Moves between states:
* | ψ σ β φ ζ ξ
j114 | j565 j745 j721 j424 j247 j290
j247 | j573 j270 j114 j276 j290 j883
j372 | j889 j424 j194 j151 j916 j92
j565 | j916 j721 j276 j194 j573 j223
j356 | j316 j359 j458 j250 j715 j62
j889 | j753 j194 j448 j215 j542 j973
j250 | j533 j501 j854 j986 j225 j316
j335 | j50 j346 j567 j326 j795 j708
j869 | j444 j48 j730 j715 j640 j139
j558 | j261 j357 j708 j706 j346 j921
j395 | j795 j611 j921 j567 j357 j189
j674 | j589 j580 j947 j394 j215 j539
j525 | j290 j604 j740 j114 j665 j231
j139 | j103 j864 j640 j444 j394 j48
j838 | j424 j290 j223 j92 j721 j114
j740 | j247 j326 j270 j721 j525 j665
j921 | j335 j986 j346 j261 j395 j357
j708 | j184 j395 j795 j50 j558 j346
j316 | j197 j458 j225 j533 j664 j501
j276 | j372 j838 j424 j467 j565 j573
j795 | j706 j921 j335 j604 j708 j558
j467 | j151 j92 j973 j580 j194 j372
j424 | j194 j223 j205 j973 j276 j565
j567 | j604 j558 j261 j231 j335 j795
j215 | j864 j519 j674 j48 j539 j753
j916 | j542 j276 j372 j448 j92 j205
j973 | j519 j916 j542 j753 j467 j194
j947 | j48 j753 j379 j139 j674 j215
j721 | j276 j883 j838 j205 j114 j247
j92 | j973 j565 j916 j889 j205 j424
j574 | j986 j316 j197 j357 j854 j250
j735 | j250 j62 j501 j574 j458 j356
j986 | j346 j197 j189 j708 j611 j533
j458 | j225 j444 j735 j854 j356 j715
j444 | j735 j730 j62 j664 j359 j103
j48 | j730 j379 j394 j103 j589 j864
j194 | j448 j205 j467 j519 j372 j916
j357 | j708 j533 j395 j335 j189 j986
j223 | j205 j247 j573 j916 j838 j721
j205 | j467 j573 j92 j542 j424 j276
j501 | j854 j715 j664 j197 j735 j458
j745 | j721 j665 j883 j223 j270 j740
j394 | j680 j955 j139 j359 j48 j589
j640 | j359 j589 j869 j62 j139 j394
j580 | j947 j889 j753 j955 j519 j151
j519 | j674 j542 j580 j379 j151 j448
j231 | j745 j706 j665 j290 j326 j604
j715 | j664 j103 j356 j225 j62 j444
j864 | j640 j674 j589 j730 j955 j379
j730 | j62 j394 j680 j356 j869 j640
j883 | j838 j525 j290 j573 j745 j270
j326 | j270 j184 j231 j883 j604 j50
j680 | j715 j139 j103 j458 j730 j869
j50 | j525 j567 j604 j270 j706 j184
j62 | j501 j680 j715 j316 j444 j359
j533 | j395 j854 j611 j346 j435 j197
j604 | j740 j261 j326 j745 j50 j706
j542 | j580 j372 j889 j539 j973 j467
j379 | j394 j539 j955 j640 j947 j674
j589 | j869 j947 j48 j680 j864 j955
j290 | j223 j740 j247 j565 j883 j745
j539 | j955 j151 j215 j589 j753 j580
j435 | j357 j250 j533 j921 j197 j574
j151 | j215 j973 j519 j947 j448 j889
j103 | j356 j640 j359 j735 j680 j730
j270 | j114 j231 j745 j838 j740 j525
j664 | j574 j356 j316 j435 j501 j735
j197 | j189 j225 j435 j395 j574 j854
j448 | j539 j467 j151 j674 j889 j542
j359 | j458 j869 j444 j501 j103 j680
j854 | j611 j664 j574 j189 j250 j225
j225 | j435 j735 j250 j611 j316 j664
j184 | j231 j795 j706 j525 j261 j567
j955 | j139 j215 j864 j869 j379 j947
j189 | j558 j435 j357 j795 j986 j611
j665 | j883 j50 j525 j247 j231 j326
j346 | j567 j189 j558 j184 j921 j395
j753 | j379 j448 j539 j864 j580 j519
j573 | j92 j114 j565 j372 j223 j838
j706 | j665 j335 j50 j740 j184 j261
j261 | j326 j708 j184 j665 j567 j335
j611 | j921 j574 j986 j558 j533 j435

The rows follow the links: the fewer symbols apart two states are, the more alike their rows tend to be.

Each row is also shifted at random along 2 hidden directions that mean nothing.

Some states, each with a row of numbers:
j664 (100, -10, 4, -22, -10, -5, -4, 23, 4, -3, -6, 36, 5, -4, 14, -7, -12, -2, 30, -1, -19, 8, -10, 24, 15, -30, 12, 13, -14, 7, -9, -25, 14, -29, -7, 34, 8, -63, 2)
j394 (-26, -12, 3, -9, -1, 1, 8, 3, 17, 7, 15, 21, -2, -29, 6, -6, -24, 4, 17, 8, 7, 8, -12, 21, -21, -19, -16, 21, 16, 20, -5, -13, 13, -6, 5, -3, -7, 1, 4)
j921 (63, 1, -22, 19, -12, -21, 3, 10, -19, 10, -11, 22, -1, 18, -14, -2, 29, -9, -5, 5, -14, 9, 22, -36, 0, -7, -10, -2, -4, 4, 7, -4, 27, 3, 9, 26, -11, -16, 8)
j565 (120, -7, -11, 21, 4, 4, -7, 9, -10, 15, -6, 40, -5, -14, -10, -13, 3, -29, -8, 9, -18, 39, 4, -24, 10, -30, 16, 6, -18, 7, 62, -5, 28, -40, -3, -10, -60, 56, 7)
j215 (-47, 6, 7, 48, 10, 7, 3, -41, 3, 32, 28, 9, -49, -32, -58, 18, -4, -9, -82, -2, 32, 20, -9, -46, -32, -2, -31, -9, 80, 10, 36, 8, 17, 64, 32, -31, -39, 85, -30)
j680 (61, -13, -7, 34, -11, -14, 6, -3, 4, 23, 10, 22, -25, -37, -27, 12, 8, -5, -52, -2, 18, 10, -11, -21, -23, -3, -45, 6, 42, 3, 9, -6, 15, 41, 16, 8, -29, 47, -10)
j955 (107, -19, -14, -10, 22, 6, -1, 0, 25, 5, 27, 12, -7, -14, -20, -1, -7, -7, 4, -7, 3, 40, -2, 18, -19, -12, -6, 13, 22, 16, 35, -10, -5, -14, 3, -14, -28, 63, -19)
j458 (-84, 3, -4, -15, 15, 7, 11, -27, 8, 3, 37, 0, -9, 9, -35, -1, 3, 15, 0, 2, 16, 18, 18, -10, -42, -1, -11, -4, 56, 25, -8, -7, 20, 32, 29, -8, 5, -8, -17)
j205 (56, 1, 28, -1, -14, 9, -12, 20, -2, -7, -31, 10, 6, -23, 41, 0, -25, -15, 0, 1, -20, -21, -32, 29, 47, -10, 31, 9, -53, -20, 5, 0, -17, -48, -33, 2, 1, -13, 19)
j359 (90, -7, 14, -20, -10, 0, -1, 8, 14, -5, -1, -13, 6, -15, 26, 7, -17, 11, 16, -2, 3, -25, -20, 38, 2, 7, -10, 9, -4, -8, -31, -10, -19, 0, -9, 4, 28, -26, 3)
j519 (57, 5, 34, -13, -18, 12, 1, 8, -7, 4, -22, 11, 12, -32, 49, -14, -38, 3, 23, 22, -5, -17, -23, 19, 8, -9, 28, 12, -34, 1, 4, -3, 18, -36, -13, -18, -2, -17, 27)
j795 (199, -10, -33, 35, 6, -21, -9, 11, -15, 8, -4, 32, -16, 20, -44, 5, 42, -33, -32, -9, -12, 34, 21, -37, 19, -9, -10, -10, -1, -7, 42, -6, 6, 1, 1, 28, -32, 36, -13)
j356 (8, -1, 3, -30, 13, 11, 3, -10, 10, -6, 24, -13, 7, 13, 0, -4, -13, 19, 29, 0, 8, 10, 8, 20, -23, -1, 1, 4, 19, 17, -17, -4, 3, 6, 6, -8, 19, -24, -7)
j838 (-148, 25, 11, -5, 15, 25, 4, -31, -12, -3, 3, -30, 3, 22, -1, -6, -9, 13, 7, 12, 6, -5, 13, -21, -11, 12, 24, -17, 4, 6, 9, 21, 7, 8, 7, -37, 7, 3, 2)
j558 (36, 7, -11, 33, -9, -16, -1, -1, -22, 13, -5, 22, -16, 10, -32, 6, 30, -11, -40, 3, -8, 6, 14, -44, 9, -4, -14, -13, 11, -5, 14, 2, 19, 21, 7, 26, -11, -5, -1)
j250 (-5, -5, 3, 10, -15, -14, -3, 8, 2, 1, -1, 18, -12, -7, -21, 12, 5, -1, -22, -10, -1, -3, -14, 1, 15, -12, -14, 2, 16, -5, -14, -15, -6, 14, 1, 38, 7, -35, -6)
j665 (1, -3, -29, 44, -8, -19, -1, 9, -16, 18, -10, 24, -12, 3, -27, 0, 33, -24, -33, 0, -7, 15, 19, -52, 4, -4, -19, -6, -7, -6, 34, 2, 23, 5, 7, 16, -37, 38, 6)
j424 (-82, 17, 25, 18, -6, 11, -2, -3, -11, 4, -16, 8, -13, -22, 10, 6, -19, -8, -30, 8, -1, -13, -21, -4, 21, -3, 16, -5, -12, -15, 15, 10, 6, 0, -4, -6, -3, -2, 6)
j501 (112, -18, -18, -1, 1, -5, 1, 6, 6, 13, 20, 46, -11, -2, -30, -9, 7, -8, 5, 1, -5, 46, 13, -11, -20, -31, -6, 12, 31, 25, 21, -23, 33, -13, 17, 25, -30, 1, -7)
j973 (39, -11, -9, -14, 7, 9, -1, 6, 13, -6, 0, -17, 13, -6, 25, -10, -10, 1, 28, 0, 3, 1, 0, 19, -11, 7, 0, 10, -16, 6, 9, 8, -8, -23, -13, -31, -13, 44, 6)
j225 (-86, 1, 0, 26, -10, -15, -2, -9, -6, 14, 14, 23, -27, -11, -40, 12, 5, 1, -43, -5, 9, 6, -11, -19, -8, -8, -25, -5, 46, 4, -10, -18, 15, 43, 23, 29, 2, -24, -16)
j139 (-86, -11, 1, 6, -9, -8, 13, -10, 9, 20, 23, 24, -16, -33, -14, -3, -15, 2, -22, 5, 18, 11, -11, -4, -34, -14, -35, 17, 47, 20, -2, -12, 30, 22, 18, -3, -16, 20, -5)
j580 (-47, 12, 21, 23, -10, 9, 1, -20, -6, 24, -1, 11, -18, -34, -8, 2, -24, -1, -34, 13, 16, -2, -18, -24, -13, -3, -5, -1, 25, 4, 11, 9, 28, 26, 16, -25, -22, 23, 8)
j270 (40, 2, -14, 36, -13, -16, -1, 7, -17, 5, -26, 2, -5, 3, -4, 5, 23, -18, -31, -1, -10, -15, 7, -28, 20, 10, -11, -7, -22, -21, 14, 11, 1, 7, -7, 5, -17, 26, 7)
j745 (82, 1, -32, 47, -1, -16, -4, 0, -15, 11, -9, 5, -14, 3, -24, 7, 36, -22, -49, -5, -1, 6, 19, -48, 8, 13, -20, -12, -1, -9, 36, 13, 5, 16, 4, 0, -38, 67, -4)
j197 (-57, -8, -25, 14, 4, -21, 2, -5, 5, 3, 18, -5, -17, 14, -46, 14, 35, 2, -35, -18, 11, 2, 12, -15, -10, 10, -40, -8, 43, -5, -14, -12, -19, 46, 21, 22, 6, 14, -27)
j231 (-22, -4, -19, 15, -12, -15, 1, 18, -18, 3, -18, 13, 9, 15, 4, -7, 21, -12, 5, 5, -16, 4, 17, -20, 13, -4, 6, -4, -30, -7, 8, 0, 12, -11, -7, 18, -10, -9, 17)
j604 (72, -11, -15, -37, 3, -9, -4, 40, -3, -25, -25, 5, 40, 29, 38, -20, 6, -9, 66, -2, -33, 3, 12, 31, 34, -6, 33, 10, -74, -8, -8, -6, -15, -70, -28, 26, 11, -48, 19)

Complete each set of four: the symbols that take the first to the second take the third to the fourth, perhaps in another order.
Answers are names.
(7, -2, 10, -11, -5, -6, 2, 7, 1, -1, 7, 31, -1, -1, -1, -5, -12, 2, 13, -1, -8, 12, -5, 10, 2, -22, 7, 8, 11, 10, -13, -19, 16, -7, 6, 28, 11, -57, 0)
to (53, -9, -1, 12, -10, -19, -5, 15, 4, 8, -3, 29, -14, -7, -21, 12, 9, -10, -20, -11, -5, 4, -11, 2, 12, -10, -19, 9, 8, -5, -6, -20, -2, 7, 2, 42, 0, -19, -5)
as (-18, 9, 3, 20, -16, -11, -1, 12, -21, -1, -29, -4, 5, 5, 17, 0, 8, -7, -16, 5, -10, -26, -3, -15, 25, 14, 6, -10, -34, -24, -5, 11, 0, -2, -8, 11, 3, -15, 16)
to j883

(84, -1, 3, 4, -22, -12, -8, 33, -14, -5, -46, 8, 21, 6, 42, 0, 6, -12, 16, 1, -25, -29, -11, 9, 47, -1, 20, 3, -70, -27, -10, 0, -9, -34, -29, 22, 6, -31, 28)
to (9, 3, 13, 22, -5, 5, -11, 5, -5, 9, -14, 16, -13, -24, 8, 5, -13, -15, -29, 2, -2, 2, -20, 0, 27, -9, 6, 2, -19, -14, 22, 0, -1, -15, -14, -5, -18, 26, 3)
as (38, -4, 38, -52, 6, 24, -6, 11, 23, -22, 0, -23, 18, -8, 50, 0, -46, 15, 49, -3, -5, -18, -32, 76, 19, -2, 36, 14, -29, -6, -28, 0, -38, -40, -27, -14, 39, -39, 2)
to j62

(-6, 6, -15, 41, -11, -17, 3, 6, -20, 12, -19, 7, -11, 4, -15, 5, 29, -17, -43, 1, -6, -5, 10, -41, 14, 6, -12, -14, -6, -16, 19, 10, 11, 17, 5, 8, -23, 30, 6)
to (-83, 1, -1, -18, -8, -6, -2, 17, -11, -11, -19, -6, 24, 20, 30, -8, 5, 2, 32, 5, -18, -16, 13, 10, 22, -1, 22, -2, -43, -7, -19, 2, -2, -28, -15, 17, 20, -50, 16)
as (-121, 8, 24, -28, 4, 17, 4, -9, 7, -10, -8, -37, 17, -5, 42, -9, -29, 22, 38, 11, 8, -30, -6, 28, -12, 22, 11, 3, -18, 1, -25, 12, -10, -7, -13, -41, 26, -10, 14)
to j372

(-32, 12, -5, -9, 17, 20, -2, -15, -5, -4, 3, -14, 10, 18, 3, -11, -3, 1, 20, 12, -6, 10, 16, -10, -5, 3, 26, -13, -11, 6, 19, 15, 5, -21, 1, -32, -7, 15, 4)
to (-72, 15, 12, 23, 4, 11, -2, -11, -15, 13, -7, 15, -14, -9, -14, -2, -11, -11, -25, 12, -2, 10, -3, -30, 2, -9, 19, -8, 3, 2, 34, 10, 30, 0, 6, -16, -26, 22, 8)
as (20, 12, -3, 14, -1, -3, -3, 1, -13, -6, -19, -25, 7, 17, 10, 5, 19, -5, -8, 3, -3, -23, 3, -11, 19, 22, 10, -14, -29, -20, -3, 21, -17, 4, -9, -9, 1, 12, 7)
to j114

(99, -11, -19, -5, -13, -16, -4, 43, -13, -10, -32, 24, 28, 14, 29, -14, 13, -14, 36, 2, -36, 0, 9, 5, 36, -14, 16, 8, -66, -10, 5, -5, 5, -60, -23, 30, -13, -27, 26)
to (-29, 19, 5, -17, 16, 22, -4, -9, -5, -13, -5, -41, 17, 24, 21, -6, -2, 10, 31, 5, -6, -13, 11, 10, 6, 16, 30, -12, -29, -4, -3, 24, -17, -18, -10, -27, 18, -3, 5)
as (1, 6, -28, 20, 25, 11, 3, -22, -7, 8, 18, -9, -9, 22, -32, -4, 21, -9, -13, 3, 7, 30, 34, -41, -25, 4, 1, -14, 20, 12, 49, 19, 16, 8, 19, -34, -41, 77, -10)
to j916

(-27, 12, 43, -16, 4, 19, -5, -20, 13, -5, 4, -16, -11, -25, 17, 11, -39, 11, -7, 1, 19, -18, -35, 31, 5, 6, 20, 4, 7, -6, -14, -1, -21, 7, -7, -20, 25, -14, -3)
to (-18, -2, 34, -6, -25, -3, 2, 2, 3, 3, -13, 2, -2, -34, 36, 3, -29, 10, -5, 4, 8, -32, -33, 28, 12, -1, -12, 13, -6, -6, -41, -12, -4, 11, -9, 13, 26, -44, 17)
as (123, -9, -41, 19, 19, -9, -10, 6, -5, -3, 8, 11, -8, 35, -49, 8, 46, -18, -24, -18, -14, 36, 27, -28, 12, 1, -5, -11, 9, -6, 33, 1, -10, 4, 6, 24, -24, 43, -21)
to j270

(9, -3, -2, 2, -5, -5, 1, 4, 1, 7, 15, 34, -10, -9, -22, -2, 1, 0, -7, -1, -5, 21, -2, -9, -8, -22, -8, 8, 29, 17, 0, -21, 25, 7, 16, 29, -5, -30, -6)
to (-30, 4, 3, 0, 9, 0, 11, -22, 14, 7, 29, -23, -14, -5, -25, 7, 1, 20, -19, -5, 25, -4, 0, -2, -38, 15, -27, -5, 55, 9, -18, -1, -8, 50, 22, -11, 13, 18, -19)
as (52, -8, -5, -31, 12, 7, 6, -7, 15, -10, 24, -12, 6, 10, -5, -5, -4, 14, 25, -1, 9, 11, 7, 22, -22, 1, -3, 7, 19, 16, -14, -1, -4, -1, 8, -8, 13, -8, -10)
to j869

(-82, -2, -3, 1, 10, 10, 3, -17, 7, 3, 12, -28, 1, -7, 5, -4, -5, 9, 2, 3, 15, -2, 9, -1, -26, 16, -9, 0, 16, 11, 6, 14, -1, 11, 6, -41, -9, 57, -5)
to (-3, 10, 27, 11, -11, 11, 1, -14, -6, 14, -4, 10, -13, -36, 12, -3, -27, 2, -22, 14, 5, -9, -21, -9, -5, -6, 5, 1, 8, 3, 8, 6, 22, 6, 5, -23, -8, 11, 12)
as (-62, 8, 10, 36, 0, 4, -4, -10, -1, 11, -5, 1, -24, -28, -18, 12, -7, -18, -49, 1, 9, -1, -16, -17, 8, 4, -11, -7, 15, -11, 25, 8, -9, 18, -3, -14, -20, 58, -7)
to j542

(-49, -1, -20, -14, 17, -2, -3, 3, -4, -16, 5, -15, 13, 39, -8, 0, 25, 3, 27, -12, -7, 10, 24, 1, 4, 6, 13, -8, -11, -4, -1, 3, -19, -10, 0, 8, 10, -13, -9)
to (14, 16, 10, 2, -4, 5, -8, 1, -17, -17, -28, -30, 14, 18, 25, 2, 8, 0, 7, -2, -8, -31, -4, 1, 26, 20, 18, -15, -41, -27, -10, 21, -27, -7, -20, -12, 18, -7, 10)
as (50, -3, 22, -14, 12, 19, -4, -7, 19, -7, 7, -10, -1, -17, 13, 5, -27, 6, 5, -4, 8, 2, -23, 36, 2, -5, 13, 9, 6, 1, 2, -3, -26, -10, -9, -18, 8, 10, -10)
to j730

(0, -4, -4, -11, -1, -15, -3, 14, 9, -15, 0, -17, 9, 13, 4, 11, 10, 5, 12, -16, -2, -18, -4, 31, 15, 11, -9, 4, -9, -13, -36, -10, -34, 7, -10, 35, 35, -44, -9)
to (81, -15, -26, 34, -7, -28, 1, 9, 4, 20, 18, 47, -29, -5, -52, 11, 29, -23, -49, -18, -1, 31, 3, -26, 0, -18, -38, 5, 41, 1, 24, -20, 14, 21, 21, 39, -32, 28, -21)
as (61, -17, -9, -21, 19, 9, -1, 0, 25, 1, 25, 8, -4, -11, -4, -5, -12, -2, 19, -5, 5, 26, -2, 28, -20, -13, 0, 17, 17, 14, 14, -12, -1, -19, 0, -16, -15, 39, -14)
to j947

(-2, -3, -25, 1, -5, -17, 11, 11, -15, 3, -1, 8, 8, 28, -12, -11, 27, 5, 14, 5, -9, 8, 32, -28, -15, 0, -11, -6, 2, 9, -8, -7, 25, 6, 15, 16, -4, -20, 7)
to (13, -12, -24, -13, 6, -14, 6, 12, 6, -14, 7, -17, 13, 24, -6, 1, 22, 5, 23, -11, -2, -1, 19, 12, -6, 12, -17, 0, 3, -2, -24, -7, -19, 5, 1, 18, 16, -11, -9)
as (134, -12, -7, -26, 12, 2, 4, 4, 23, -11, 15, -8, 8, 4, 0, -3, -4, 9, 28, -5, 7, 8, 5, 25, -14, 0, -3, 12, 6, 10, -9, -8, -12, -12, -1, -3, 10, -1, -10)
to j680

(-79, -8, -32, -3, 9, -15, 9, -7, 4, 3, 20, -20, 4, 29, -32, 6, 38, 11, -3, -9, 10, 8, 35, -21, -33, 13, -31, -6, 32, 8, -14, 0, -4, 36, 25, 8, 9, 9, -16)
to (22, 2, -23, 30, -6, -18, 4, -1, -21, 12, -2, 23, -11, 16, -31, -1, 30, -7, -21, 6, -6, 12, 29, -51, -6, -6, -13, -13, 12, 3, 13, -1, 35, 22, 18, 22, -19, -5, 3)
as (26, -7, -24, 11, 6, 4, 8, -11, 7, 16, 17, 6, -4, -17, -10, -9, 0, -5, -3, 7, 9, 28, 17, -22, -34, -4, -17, 9, 18, 24, 35, 9, 28, -1, 13, -37, -46, 84, 2)
to j753

(7, -7, 14, -31, 14, 18, -1, -7, 23, -10, 17, -11, 2, -10, 13, 0, -27, 12, 22, -5, 6, 7, -13, 41, -9, -4, 11, 13, 7, 8, -6, -8, -14, -17, -6, -17, 11, 8, -12)
to (35, 3, 21, 11, -9, 8, 6, -8, -3, 10, -8, 16, -5, -31, 16, -8, -26, -4, -8, 12, 6, 1, -11, -12, -6, -13, 5, 6, -5, 7, 19, 5, 29, -9, 4, -24, -23, 20, 18)
as (-60, 10, 23, -1, -8, 17, 7, -17, -4, 13, -4, -3, 1, -29, 24, -11, -28, 13, 1, 18, 7, -14, -12, -4, -16, -2, 8, 2, 5, 11, 0, 10, 25, -1, 3, -33, -5, 5, 19)
to j916

(-32, 7, -26, 24, 17, -5, -4, -16, -6, -3, 11, -11, -17, 33, -50, 16, 41, -5, -32, -14, 3, 12, 22, -32, -2, 10, -7, -22, 26, -10, 11, 8, -18, 35, 12, 11, -1, 16, -28)
to (89, -13, -45, 3, 22, -5, -7, 12, 2, -10, 14, 6, 2, 42, -38, 0, 43, -16, 8, -12, -11, 37, 33, -14, 3, -1, -3, -6, -1, 3, 28, -1, -10, -17, 4, 10, -22, 36, -20)
as (21, 16, -8, 25, -6, -11, -3, -5, -20, 5, -9, 8, -15, 17, -33, 10, 21, -9, -36, 0, -6, -2, 7, -33, 15, 4, -5, -14, 4, -13, 5, 1, 5, 28, 5, 22, -1, -18, -5)
to j335

(22, -3, 5, -31, 6, 4, 6, 0, 10, -3, 15, 17, 9, 6, -1, -11, -11, 11, 34, 2, -5, 19, 6, 12, -15, -15, 10, 10, 13, 23, -9, -16, 15, -9, 8, 8, 12, -44, -4)
to (5, -4, 2, 20, -7, -16, 2, 3, 0, 15, 7, 35, -18, -7, -30, 11, 8, -10, -28, -6, -2, 12, -8, -7, 2, -17, -18, 0, 30, 4, -1, -19, 15, 18, 9, 35, -5, -19, -6)
as (-16, -12, 1, -26, 9, 6, 4, -3, 19, 0, 22, 6, 1, -11, 3, -7, -18, 6, 20, -3, 7, 18, -5, 26, -24, -13, -2, 17, 18, 20, -3, -12, -1, -11, 5, -12, -1, 12, -6)
to j640

(20, -1, -12, -34, 14, 2, -10, 15, 0, -28, -5, -19, 23, 46, 9, -4, 15, 1, 42, -7, -16, 0, 15, 23, 23, 7, 27, -7, -35, -8, -6, 4, -34, -30, -17, 13, 25, -33, -8)
to (-38, 13, -2, 27, -12, -10, -2, -2, -22, 3, -20, -11, -4, 6, 2, 4, 14, -9, -32, 5, -3, -25, 0, -26, 19, 15, -4, -13, -18, -19, 1, 14, -7, 21, -3, 2, -1, 5, 10)
as (-98, 11, 19, -9, -3, 12, 10, -17, 0, 7, 0, -15, 6, -20, 26, -10, -28, 11, 12, 18, 11, -15, -6, -1, -23, 6, 6, 1, 3, 11, -5, 14, 23, -2, 3, -39, -3, 8, 15)
to j379

(35, -16, 8, -35, 7, 11, 1, 9, 24, -7, 12, 3, 13, -17, 21, -11, -27, 8, 42, -2, -3, 12, -12, 42, -10, -14, 4, 21, -1, 16, -7, -11, -6, -34, -9, -14, 1, 3, -1)
to (78, -14, 7, -33, 18, 14, -2, 10, 24, -10, 13, -2, 7, -10, 15, -4, -25, 1, 34, -3, 4, 14, -11, 46, -4, -10, 12, 19, -4, 16, 7, -12, -18, -34, -10, -15, 2, 15, -6)
as (-41, -10, 11, 7, -19, -10, 9, 4, 5, 15, 5, 24, -12, -38, 4, 0, -17, 5, -15, 5, 12, -3, -19, 6, -15, -14, -27, 13, 22, 7, -10, -14, 24, 13, 9, 10, -6, 1, 4)
to j394

